(in the rows, 128 means zero)
Facts:
{bebrikluk fosku gragras kenas kloskage luklik mino moplin pufle vamel zostuk} σ filur
{bemumol didro fotrum getis gifle kaskopem plezore} σ raral
{bikegal fogu grustos skesto vages} σ grostek
{brader briplir} σ stutram
{bragrik gibrer raral stutos zoflik} σ viflun
{braples faflen lezin neflo skapel skimun skogro vamibi} σ vubrurim
{brirun flima gabrel zupok} σ fodebro
{brolek flefizi flimor saguzul stutram vukal} σ reda
{bruve ruli skabe} σ moplin
{daba skodros sobas ziske} σ stuzal
{dalir dubim fikes fodebro ganin kloboplun mubeplik stuzal} σ drenagu
{disun grostek niski} σ skimun
{fedren flilele fluzel gubitol klugrudok ripo skinil} σ fikes
{flebik geklego likir} σ flefizi
{flugem roklato} σ flimor
{grustuk levus pipo skekleze} σ pufle
{lapen nostakul pokle rikini vaplam vison} σ neflo
{lenisa pliste selor tovi} σ briplir
{tola} σ skogro
{bebrikluk brirun bruve daba disun flilele flima gabrel gragras grustuk gubitol kaskopem kloskage klugrudok lenisa levus likir luklik mino pipo pliste ripo roklato skabe skapel skekleze skinil sobas stutos tovi vamel zostuk} Ξ b
{bemumol bikegal brader bragrik braples brolek dalir didro dubim faflen fedren flebik flugem fluzel fogu fosku fotrum ganin geklego getis gibrer gifle grustos kenas kloboplun lapen lezin mubeplik niski nostakul plezore pokle rikini ruli saguzul selor skesto skodros tola vages vamibi vaplam vison vukal ziske zoflik zupok} Ξ a
bebrikluk λ: grostek rikini
bemumol λ: vukal fotrum
bikegal λ: ruli
braples λ: pokle ruli
brirun λ: ziske grostek
daba λ: skabe
dalir λ: grostek
faflen λ: ziske grostek vages
fikes λ: flebik
flebik λ: gabrel grostek flimor
flilele λ: ziske
flimor λ: skogro rikini
fluzel λ: getis
fogu λ: brirun
fosku λ: saguzul bemumol braples
fotrum λ: ziske
gabrel λ: bebrikluk tovi
ganin λ: skekleze tovi flimor
getis λ: flimor
gifle λ: vubrurim
gragras λ: levus
grostek λ: flilele
grustos λ: ripo
grustuk λ: ziske
kloskage λ: flilele grostek
klugrudok λ: lezin
lapen λ: skogro ganin
mino λ: nostakul fotrum
moplin λ: dalir vamel
mubeplik λ: flebik
plezore λ: gragras kloboplun
pliste λ: skapel gabrel
pokle λ: ziske
raral λ: vukal
reda λ: ripo
ripo λ: ziske ruli rikini
skabe λ: skogro flimor
skapel λ: grustos
skinil λ: vamel gibrer kloboplun
skogro λ: flilele
stutram λ: kloboplun
tovi λ: flilele rikini fotrum
vages λ: ziske
vamel λ: vubrurim
vison λ: skodros skekleze mino
vubrurim λ: flilele ripo
ziske λ: ruli rikini
zoflik λ: bemumol ruli rikini
zostuk λ: skekleze zoflik

Known rows:
pufle: [156 110 111 158 105 112 120 174 168 173 134 106 171  44 153 123 126 179
 147 112 160 116 115 163 105 187 178  93 186 144 137 154 141]
gibrer: [141 137 135 150 134 163 125 142  96 130 128 126 187 143 123  94 122 124
 126 129 151 119 128 117  80 111 126 172  98 137 133 127 105]
flimor: [144 134 108  89 125 159  91 116 190 107  83  28  78 165  76 141 109 135
 135  95 167 160  99 205 143 180 151  44 197  88  83 144 131]
stuzal: [143 144 110 136 105 129 127 115 124 126 108 134 123  45 155 141 112 148
  96 109 184 146  86 133 146 144 181 144 209 172  94 153  95]
flima: [121 128 128 135 127 149 160 103 123 114 124 137 120  69 137 150 140 131
 123 120 105 123  96  82 118 102 155 172 144 158 103 108 101]
skogro: [113 134 107 124 155  67 134  95 152 113  96 123 104 152 131  96 142 161
 101 132 170 167  99 251 126 156 146  71 204  86  78 175 184]
ripo: [ 68  92 144  61 114 142 167  73 141 132 143 112  54 140 162 154 155 122
 120 148 131 108 148 161 198  62 146 133 146 165 124  37  85]
disun: [129 159 118 138 117  95 137 101  99 128 127 155 158 121 116 122 157 157
 129 129  86  98 124  90 111 104 148 139 111 110  93  95 178]
pliste: [143 108 142 109 107 125 133 100 133 117 129  55  76 168  84 140 121 100
 154 104  84 172 145  77 155 140  97 103 107 127 144 140 148]
fogu: [113 159 127 114 140  83 101 124 105 122 129 196 123 174 126 121 124 119
 108 150 114 115 148 139 149 122  99 112  95  86 128 131 167]
raral: [126 102 169  90 112 148 125 169  68 163  97 111 131 159 114  97 131 157
 101 104 239 199 161 155  96 152 145 102 156 127 117 182 121]
skinil: [ 85 104 166  93 133 125 161 110 115 114 130 152  65  95 134 168 132 121
 108 128 105 166 105  98 148 119 113 143 138 147 121 126 102]
fikes: [113 125 138  96 113 130 123 130 121 126 102 159  54  65 146 174 108 124
  77 114 186 172 112 132 174 165 150 104 210 145 115 184  98]
sobas: [118 131 129 136 125 150 162 105 120 116 125 137 119  72 136 155 141 132
 120 122 105 127 103  80 119 103 154 173 141 154 106 109 100]
flefizi: [194 141  94 159  84 119 102 108 135 129 116  53 146 111 112 109 111 140
 144  86 162 159 115 119 146 160 161 110 181 161 110 166 141]
selor: [185 149  99 167 117 146 104 100 144 101 140  61 155 153 106 108 102  95
 162 109 106 134 118  96 137 123 102 151 104 149 143 131 118]
skodros: [127 149 117 151 137 152 128 120 127 105 131 158 140  85 150 139 107 112
 115 136 128 109  92 111 126 112 128 180 135 158 127 120  81]
bebrikluk: [103  94 123 123 133 170 177 142 157 166 119  98  84 107 125 163 154 110
 128 145  98  82 194 132 130 142 151  78 128  78 180 130 159]
ganin: [ 92 135 147  90 162 163 110 139 150  92 114 153  82 133 116 167  95 106
 106 138 126 132  78 157 128 145  95 132 134 104 115 124  82]
fedren: [128 149 119 148 139 158 130 114 129 101 133 155 135  83 153 144 103 107
 112 138 129 107  86 108 129 111 127 186 137 160 122 117  75]
neflo: [153 175  99 142  94  80 101 114 100 136 113 156 163 100 132 104 133 173
 109 117 163 119 119 144 132 145 178 107 180 122  86 141 182]

Rows:
No name comes twice in this set of rows, the named rows included.
[106  98 180 104 149 142 140 137  80 134 125 115 142 193 128  79 121 122
 109 139 175 161 148 164  87 119  79 148  86 129 153 146 108] : gifle
[104 162 128  92 115 104  91 112 106 129 133 168 119 177 128 123 120 130
 110 155 123  75 165 155 165 116 109 104  97  96 136  79 158] : bikegal
[138 123 114 141 109 161 114 153 161 158 155  99 178  97 153 127 118 143
 152 144 119  41 150 152 124 126 141 129 107 143 170  69 113] : ruli
[129  87 141 121 110  86 125 178 157 174 130 112 114  74 149 136 116 163
 126 120 161 152 140 182 133 204 146  63 176 127 162 181 150] : moplin
[110 152 138 109 138  94  97 133 110 117 130 183 125 168 123 127 117 125
 114 145 113 120 131 136 137 131  90 114  97  96 130 125 153] : vison
[103 123 152  67 117 191 110 135 101 148 121  99 119 182 114 123 117 114
 114 144 172  84 187 157 139 113 117 114  93 109 159  78  98] : zoflik
[173 148 111 159 119 139 105 123 129 109 138  93 159 139 112 117 100 108
 153 112 115 128 114  93 126 132 102 150 100 147 143 133 115] : vukal
[113  88 149  99 165 140 117 198 111 147 138 175 134 245 127 103 168 105
 154 130 195 177 181 133 121  82 109 137  81 134 119 132  78] : fotrum
[171 118 125 112  88  92  95 117 142 126 118  57  88 146 101 120  97 124
 143  85 163 205 130 130 174 180 119  74 167 147 129 188 143] : stutram
[103  96 116 122 158 130 177 131 136 134 125 182  51 135 151 174 176  83
 120 136 125 166 172  87 174  87 150 132 140 130 123 158 107] : brirun

Now the same things, written a new way:
Known rows:
nostakul: [150 134 135 163 108 129 119 108 108 151 107 110 129  90 164  88 103 130
 142 122 118 172 142 199  87 147 139 136 130 114 114 117 127 110 118 147
 131 112 136]
bebrikluk: [ 90 110 137 156 126  98 145 152 132  99 153 139 168 114 136 134 157 140
 144 126 124 109 157  92 175  87 132 108 151 134 133 148 110 132  98 136
 124 144 118]
plezore: [ 88 120 154  82 111 123 113 143 163 131 112 120 164 152 100 105 134 143
  95 161 102 141 117 166 142 184 133 111 114 141 137 145 146 112 129 117
 132 136 124]
kaskopem: [ 78 108 132  33 113 126 118 124 113 128 167 147 176 119  88  99 126 109
 122 128 107 165 122 139 142 172 176  95 120 133 124 148 134 120 136 125
 138 155 118]
skodros: [147 112 131 122 151 146 104 136 148 125  89 133  94 135 152 129 104 150
 140 107 132 144 109 148 135 126 120 133 118 130 112 105 131 135 139 112
 131 147 127]
dubim: [154 114 127 123 148 144 108 132 141 123  98 131  89 124 149 123 110 148
 137 112 127 149 114 145 134 133 116 131 122 129 110 108 131 134 138 117
 132 144 126]
flima: [113 107 118  98 152 142 118 132 124 130 134 160 107 132 145 146 112 122
 159  97 136 146 115 127 139 122 144 123 118 130 119 115 127 137 141 129
 131 152 117]
mubeplik: [120 114 149 151 145 131 116 166 171 128  86 136 104 156 156 144 143 164
 136 133 131 127 112 155 144 124 100 126 116 140 123 123 138 136 122 122
 121 137 123]
brirun: [ 66 102 138  65 143 115 133 152 141 127 157 147  98 179 163 167 122 140
 148 105  92 124 133  97 131 101 136 132 115 143 144 107 129 150 116 131
 103 150 130]
fikes: [118 131 158 141 130 139 123 156 174 131 138 155 101 186 149 142 135 147
 146 112 154 112 115 103 121  90 106 129 118 140 138 128 163 139 128 112
 127 147 115]
flebik: [142 151 153 160 135 109 137 161 121 113 150 142 100 142 130 137 195 155
 109 160 139  93 119 180 142 126 102 143 112 131 101 144 151 133  98 136
 116 124 144]
lapen: [150 132 133 198 116 123 123 120 124 152  75 106  99 123 169 114 123 116
 134 154 146 155 152 200  94 135 145 123 141 128 141 131 139 118 118 157
 124 103 135]
faflen: [110 125 132 129 103 109 133 133 127 138 113  92 112 135 166 119 116 144
 120 134  93 136 150 145  96 127 121 139 134 132 137 115 120 132 108 134
 108 106 145]
saguzul: [175 141 121 129 143 134 123 117 103 119 139 124 103 107 113 120 139 133
 109 130 126 116 110 155 135 148 122 146 114 114  97 121 132 122 126 123
 134 126 143]
getis: [119 110 161  81 116 117 111 153 149 128  87 124 121 145  99 110 158 128
  95 185 156 172 126 193 139 170 141  95 130 145 135 169 153 128 136 119
 124 138 129]
fedren: [152 107 126 119 153 151 102 138 145 126  89 138  81 138 156 130 104 149
 143 109 132 152 108 151 138 127 121 136 118 132 110 101 135 137 141 113
 131 148 125]
gragras: [127 134 138 173 154 113 144 139 150 131 139 144 191 124 112 149 142 117
 145 136 107 125 134  75 145 130 108 115 133 128 154 153  94 123 128 136
 127 135 117]
briplir: [185 169 124 116 137 134 140  98  84 118 219 154  99 126  86 127 154 105
 106 122 156  74 111  99 121 122 134 155 105 105 101 135 157 126 127 117
 134 124 147]
tola: [143 138 118 153 111 134 120 113 111 140 106 107 121  91 152  98 108 135
 130 123 119 150 138 188  99 141 128 129 135 122 114 119 128 122 125 138
 132 119 133]
mino: [120 131 153 165 156 109 147 140 152 134 140 143 189 123 106 153 137 112
 146 135 110 135 135  66 139 131 109 121 131 126 158 160  92 126 134 133
 123 131 122]
bemumol: [ 77 111 166  73 109 120 118 159 166 134 120 118 174 152 103 110 140 148
  93 163 106 157 107 147 133 181 128 114 115 140 136 153 141 117 123 114
 133 125 126]

Rows:
No name comes twice in this set of rows, the named rows included.
[163 158 131 123 127 133 132 102  93 122 196 150 116 128  97 120 141 109
 117 119 155  90 119 103 113 123 139 149 113 109 110 140 148 126 132 113
 139 133 139] : flefizi
[123 106 143 133 158 138 113 148 170 133  67 138  80 170 158 153 127 149
 131 132 146 143 107 137 135 123 109 132 120 142 130 112 142 138 134 122
 120 134 124] : fluzel
[170 138 138 149 127 124 140 125  98 118 153 148  66 151 108 145 186  94
 104 168 226 110 143 142 125  92 151 128 143 123 133 160 171 139 130 128
 125 116 140] : flimor
[127 104 126 160 100 128 124 112  99 134  90 101 115  80 168  83 112 131
 128 122 161 190 156 176 110 113 161 132 150 115 104 110 135 115 109 146
 136  97 135] : rikini
[ 69  83 152 104 105 127 128 143 151 112  99 116 157 128 127 113 149 155
  88 151 152 162 119 119 155 133 138 119 142 133 116 133 140 115 112 113
 141  99 125] : zoflik
[ 69 137 113 152 108 124 145 132 129 150 128 135 175 130 138 142 130 115
 139 131 122 121 127 138 110 125 130 119 129 130 139 120 121 112 116 165
 135 101 113] : skapel
[188 127 135 168 152 125 121 114 140 117 107 115 147  89 120 108 115 138
 131 125 112 130 137 112 150 138 110 128 140 121 123 139  98 124 133 113
 132 140 130] : kenas
[126 132 146  84 103 132 118 116 123 129 174 131 155 131  97  92 119 119
 121 119 134 130 133 109 110 139 147 115 123 124 124 157 151 123 138 107
 141 151 123] : viflun
[148 150 107  88 152 129 144 112  64 116 205 165 110 113  92 149 162  96
 121 127 134  96 107 117 135 136 153 151 104 110  95 128 130 125 122 139
 134 128 145] : lenisa
[129 139 111 182 153 123 141 116 161 129  96 139 194 142 103 154 132 105
 138 135 102  90 135  61 154 137 117 117 129 129 177 134  96 109 132 148
 135 127  99] : vamel
[100 114 127  64 123 125 121 128 113 127 159 145 162 117  99 112 124 113
 135 123 115 156 123 138 142 156 162 107 120 130 125 144 126 123 134 131
 135 152 121] : stutos
[ 81  46 140  58 141 129 128 136 155 119  76 104  70 165 169 162 100 153
  99 118 138 167 127  56 130 102 142 150 144 135 143  89 121 147 121  98
 111 101 147] : ziske
[148 123 150 196 150 118 131 135 165 120  78 115 167 117 122 128 134 145
 125 142 119 132 131  95 149 132  95 131 141 128 139 142 101 121 123 121
 129 121 125] : fosku
[148 110 141 151 152 134 113 153 163 130  70 137  74 156 151 149 145 140
 131 153 177 153 116 176 139 116 116 120 132 140 132 137 144 142 137 127
 120 131 128] : ganin

Now the same things, written a new way:
Known rows:
gabrel: [116 108  94 124 129 154 140 124 167  84 134  95 159 127 178 117 104 169
  73 126 130 117 145 122 106  92 151 152 121 159 177 111]
fikes: [108 116  77 148 121 126 105 135 142  78 100  89 105 109 111 135  95 183
  55 154 152 172 133 117 106 125 170 155 147 152 180 165]
kloskage: [121 121 119 151 106 107 156  93  94 151 163 145 182 104 190  92 128 118
 136 123 140 125 113 134  95 160  83 126 148 177 161  95]
getis: [133 120 131 155 146  63 144 128 153  96 138 138 157 144  86 121 132 100
 188  94 172 104  71 129 116  73 200 106 158  18 139 132]
stutram: [ 71 158  75  93 146  88  97 153 126 141 142  99  86  89  59 132 188 122
 104 135 122 156 112 118 132 141 128 117 160 169 144 138]
daba: [106  95  84 140 142 145 137 131 155  99 140 107 151 122 182 130  99 161
  85 124 125 118 160 116 113  81 169 139 107 134 148 125]
vamel: [107 118 104 161 162  75 170 134  84 133 131  97 177  97 186 110 129 119
 176 120 113 144 126 126 118 126 106 158 114 178 139  90]
ripo: [ 83  45 120 128 124 168 132 128 164 146 138  50 168 137 198 133  97 182
  61  94 138 133 154 120 152 129 136 199 106 140 122 107]
vages: [184 110 167 150  10 170  70 136 142 155  90 196 125 178  81 100 108  88
 144 118  79 149 180 122 121 109 101 146  95 131  17 105]
gubitol: [111 102 107 139 169 175 143 116 148 112 148 105 123 130 191 137  82 172
  79 140 134 111 171 109 129  88 153 131 100 143 157 136]
pipo: [141 138 108 131 145 106 178 104  77 157 144 147 143  94 194 132 107 132
 176 120 119 103 128 139 125 156 138 146 137 184 143 135]
vukal: [105 159 133 101 155 136 121 138 129 137 122 111 108 119 103 138 163 111
 133 128 105 100 132 147 152 118 118  74 145 104 131 119]
lezin: [172 147 169 115 122 157 121 136 126 118 107 165 115 161 117 134 129 107
 148 142 115 128 137 132 134 134 106 113 105 106  98 134]
didro: [131 117 178 166 192 103 147 101 135 124 140 129 117 158  83 128 120 106
 189 115 198 102  90 127 142  94 143  99 151  40 142 128]
likir: [ 91 151 107  77 171 138 139 131 137 158 191 134 104 119 136 125 171 120
 124 117 111  86 139 115 145 109 113  98 126 162 126 116]
ruli: [151 134 155 117 119 118 159 112  84 155  90 112 147 103 163 150 112 139
 169 119 116 109 105 176 155 202 136 148 161 130 138 136]
disun: [175 144 156 108 121 172 134 140 138 131 168 199 120 174 149 117 132 106
 143 131 106 128 151  94 117 126  99 167  61 171  78 132]
stuzal: [111 114  98 144 151 139 113 124 125 106 119 102  80 113 120 160  89 184
  60 164 165 170 143 110 125 150 164 147 129 138 161 187]
luklik: [139 139 116 129 149 116 174 108  88 152 148 144 139 104 186 128 110 134
 165 122 122 103 129 132 123 141 135 140 129 175 136 131]
zupok: [124 117 134 145 146 170 120 121 136  99  92  83 118 127 153 152  85 162
  85 150 129 117 159 144 142 111 145  97 122  78 154 140]
skodros: [129 115 133 143 151 170 123 118 138  98  92  95 118 131 153 150  89 162
  90 153 133 117 160 142 143 106 145  98 124  83 159 141]

Rows:
No name comes twice in this set of rows, the named rows included.
[ 51 139  90  57 128 122 118 146 160 182 207 108 153 102 136 110 220 105
  88  94  94  93 117 125 138 129  95  83 142 152 121  90] : tovi
[127  99  92 165  69  92 153  97  84 195 134 144 159  89 168 109  82 137
 174  95 104 113 150 139 121 127 147 159 155 197 101 101] : grustuk
[110 106 138 149 126  96 101 158 100 130 141 112 138 134 107 124 164 107
 111 151 164 238 111  92 115 189  59 170  82 136 103 142] : vubrurim
[ 68 171  89  64 164 113  95 148 128 166 165 116  59  87  65 151 200 127
  90 143 125 136 111 117 148 167 119  84 153 161 139 155] : briplir
[129 122 129 142 157 159 127 126 132  96  85  90 116 131 139 145  95 153
 103 153 123 121 154 142 144  98 144  98 123  87 155 134] : kloboplun
[112 176 114  80  93 111 109 134 162 102 117 117 144 114  86 101 190 110
 111 119  93  93  97 162 112 109 114  62 180 126 169  91] : flebik
[198 155 188 107  89 177 107 146 134 110 110 194 114 187 112 132 136  94
 144 148  95 141 148 119 126 144  89 133  70 116  64 136] : skesto
[ 92 164 128  74 158 139 115 140 134 154 139 108 102 110  99 138 187 107
 121 131  99  93 128 148 159 128 104  50 148 104 129 120] : brader
[131 120 120 145 119 137 115 129 148  73  77  87 147 125 133 123 106 152
  93 140 117 125 142 152 121  96 145 112 143 105 167 114] : mubeplik
[168 138 149 119  77 132 109 158 138 107 111 172 155 161 120 127 146  88
 145 123  95 142 127 125 109 132 125 124  92  86  81 126] : lapen
[ 71  52  93 188  92 168 109  99 144 166 159 105 155 127 184 106  69 156
  51 120 140 135 184 109 118  86 120 113 111 122 109 102] : flilele
[142 133 127 112  92 118 165  92 118 140 150 143 180 110 184  98 131 141
 133 105 137 104  91 148 105 176 106 167 164 199 174 104] : bebrikluk
[116 108 152 155 215 108 170  94 140 137 195 149 121 160 116 110 119 112
 181 105 201  94  96  96 131  75 148 144 126 105 135 127] : kaskopem
[162 138 165 136  38 151  70 123 127 118 159 205 123 169  90  90 153 102
  76 172 157 220 104  92  75 202  34 150 108 172 114 141] : grostek
[195 147 180 120  60 160  98 149 143 102  90 184 134 182  94 106 142  89
 144 139  88 151 143 123 109 128  84 147  84 132  75 112] : fogu

Now the same things, written a new way:
Known rows:
geklego: [143 141  99 136  86 169 103 167 133 156  65  71  92 119 132 103 106 159
 137 112 133 157 140 112 107 113 113 117 100 162 108  97 123]
gibrer: [141 168 109 140  68 170 107 129 161 142 100  53 106 117 147 121  88 179
 164 132 124 142 131 125 146 116  96 125 122 146 100  90 120]
viflun: [119 134  70 126 107 171 123 136 154 154 106  62  73 107 130 108 101 168
 116 112 121 160 163 140 130  94 105 144 126 144 114  89 121]
bragrik: [134 142  94 148  95 182 106 155 157 152  84  68  87 115 153 101 114 184
 146 115 117 161 149 130 129 110 120 129 105 150  96  93 120]
skinil: [ 98 140  74 134  76 187 114 114 162 165 118  67  90 128 104 100  26 177
 160 135 116 129  94 120 121 137  84 120 115 166  97  80  95]
kaskopem: [114 130  94 122 116 203 139 158 155 145 123  86  88 112 144  88  94 190
 126 133 103 156 142 127 141 108 122 145 120 148  95  79 114]
vison: [157 116  92 154  72 156 120 159 167 176  68  84  87 143 134 119  81 164
 187 151 114 183 138 149  69 104  89 133 153 180 135  71  99]
moplin: [113 136  77 120  65 178 120 125 163 151 116  64  82 129 108 147  68 165
 135 136 133 147 140 164 135 136  83 144 131 143 129  91 107]
pliste: [134 132 102 113  89 192 117 173 106 165  90 100  93 105  73 104  78 147
 122 140 131 147 133 112  93 152 101 140 117 160 127  85  94]
ganin: [136 121  90 155  80 171 101 139 168 163  81  78  98 114 117 114  72 176
 191 144 111 158 161 121  87 145  98 132 121 153 110  97 107]
gifle: [147 149 106 132  79 179 117 140 152 148  94  66  84  92 129 117 112 189
 158 139 114 143 145 143 131 130 111 149 122 132  96  72  92]
grostek: [140 175  87 127  80 167 110  99 133 144 135  79 100 122 123 112  79 150
 146 110 116 173 199 162 118 129  56 144 181 166 129 102 113]
kloskage: [119 112  93 110  84 210 134 139 162 146 113 113 100 134 104 124  67 167
 157 160 117 147 139 153 120 150  85 143 127 158 118  95  93]
bikegal: [149 175  88 128  82 148 128 130 109 150 105 105 100 132 136 105  90 174
 188  95 106 176 149 149  90 121  82 125 157 189 100  99  90]
grustuk: [113 100  87 105  90 207 136 143 159 143 116 113 116 139 112 148  87 175
 154 160  97 146 136 154 127 144  84 137 123 154 109 112 108]
vamibi: [144 151  91 141  80 167 113 138 145 151  80  78  85 134 157  96 101 163
 158 110 121 166 145 139 119 102 102 121 123 180 105  99 117]
zupok: [126 139  79 162  85 172  96 123 164 160  78  73  87 123 144  88  87 179
 164 105 112 152 146 123 114 120 107 108  96 158  87 101 125]
sobas: [102 130  73 143 105 198 113 117 168 162 108  86  91 131 129  81  60 176
 144 119 106 146 135 119 119 121  99 118 108 167  97  98 122]
fedren: [121 141  77 158  89 169  87 120 168 161  78  67  84 127 155  91  82 176
 161 109 107 150 144 124 113 123 107 104  91 158  86 101 126]
selor: [146 148 105 136  90 168  98 183 111 162  59  72  88 114 122 105 107 153
 115 105 142 165 148  99  97 121 114 112  91 163 113  99 124]
fotrum: [151 135 106 141 104 173 117 158 158 154  99  78 116  96 136 121 124 195
 169 153  93 161 165 130 112 126 101 142 131 119 103  80 117]

Rows:
No name comes twice in this set of rows, the named rows included.
[106 123  67 146 103 205 113 123 170 166  98  89  79 144 138  80  56 176
 140 122 106 151 134 125 108 125  97 111 101 158  96  79 121] : klugrudok
[103  98  98 115  85 203 135 155 173 131 121 112 115 129 108 139  65 173
 166 168 124 156 153 140 135 155 100 149 125 169 118 128 113] : skabe
[125 160  97 136  70 166 125 152 156 146  94  46  86 103 134 116  77 196
 164 132 127 138 113 124 139 105 125 136 111 144  90  70 100] : plezore
[108 111  81 140  88 195 113 122 171 165 114  95  99 106 101  89  45 174
 167 149 107 149 146 118 107 152  99 137 127 171 104 104  96] : daba
[150 149  98 144  82 182 107 134 160 157  75  72  85 150 170  96 107 165
 151 113 122 175 152 143 118  99  94 113 124 169 112  89 134] : lezin
[110 127  64 141  84 172 102 103 165 161 106  75  74  97 104 108  65 164
 148 133 118 146 173 149 107 143  89 147 130 151 120  94 106] : fikes
[140 128 112 138  95 178 115 161 160 144  99  76  92  84 132 110 109 188
 174 146 122 160 179 129 122 139 128 161 128 145  97  94 103] : getis
[129 141  92 136  84 159 108 121 159 159 120  79 101 110 114 117  82 157
 161 144 127 168 189 148 113 125  75 155 168 163 139 106 114] : skogro
[121  89 103 120  98 202 133 161 181 138 135 109 142 142 131 146  66 182
 172 178 104 172 168 126 125 141  76 129 138 149 111 127 141] : skekleze
[116 159  81 130  67 152 111 148 134 165 116  40  89 110  97 131  61 156
 113 111 148 145 121 124 120 111  91 135 126 162 123  86 108] : stutram
[112  94  87 120  96 190 146 171 163 155 121 111 118 140 105 138  68 181
 170 165 106 160 136 136 103 134  92 139 132 152 111  95 107] : zostuk
[138 119  85 170  94 172  97 138 184 172  88  70 108 126 142 111  68 182
 185 139  92 171 159 116  79 133  75 106 117 138 103  94 135] : skodros
[142 125 103 124  92 174 105 134 166 137 105  98 142 134 146 151 127 177
 170 141 102 146 167 141 133 140  71 118 127 144 106 132 138] : ruli

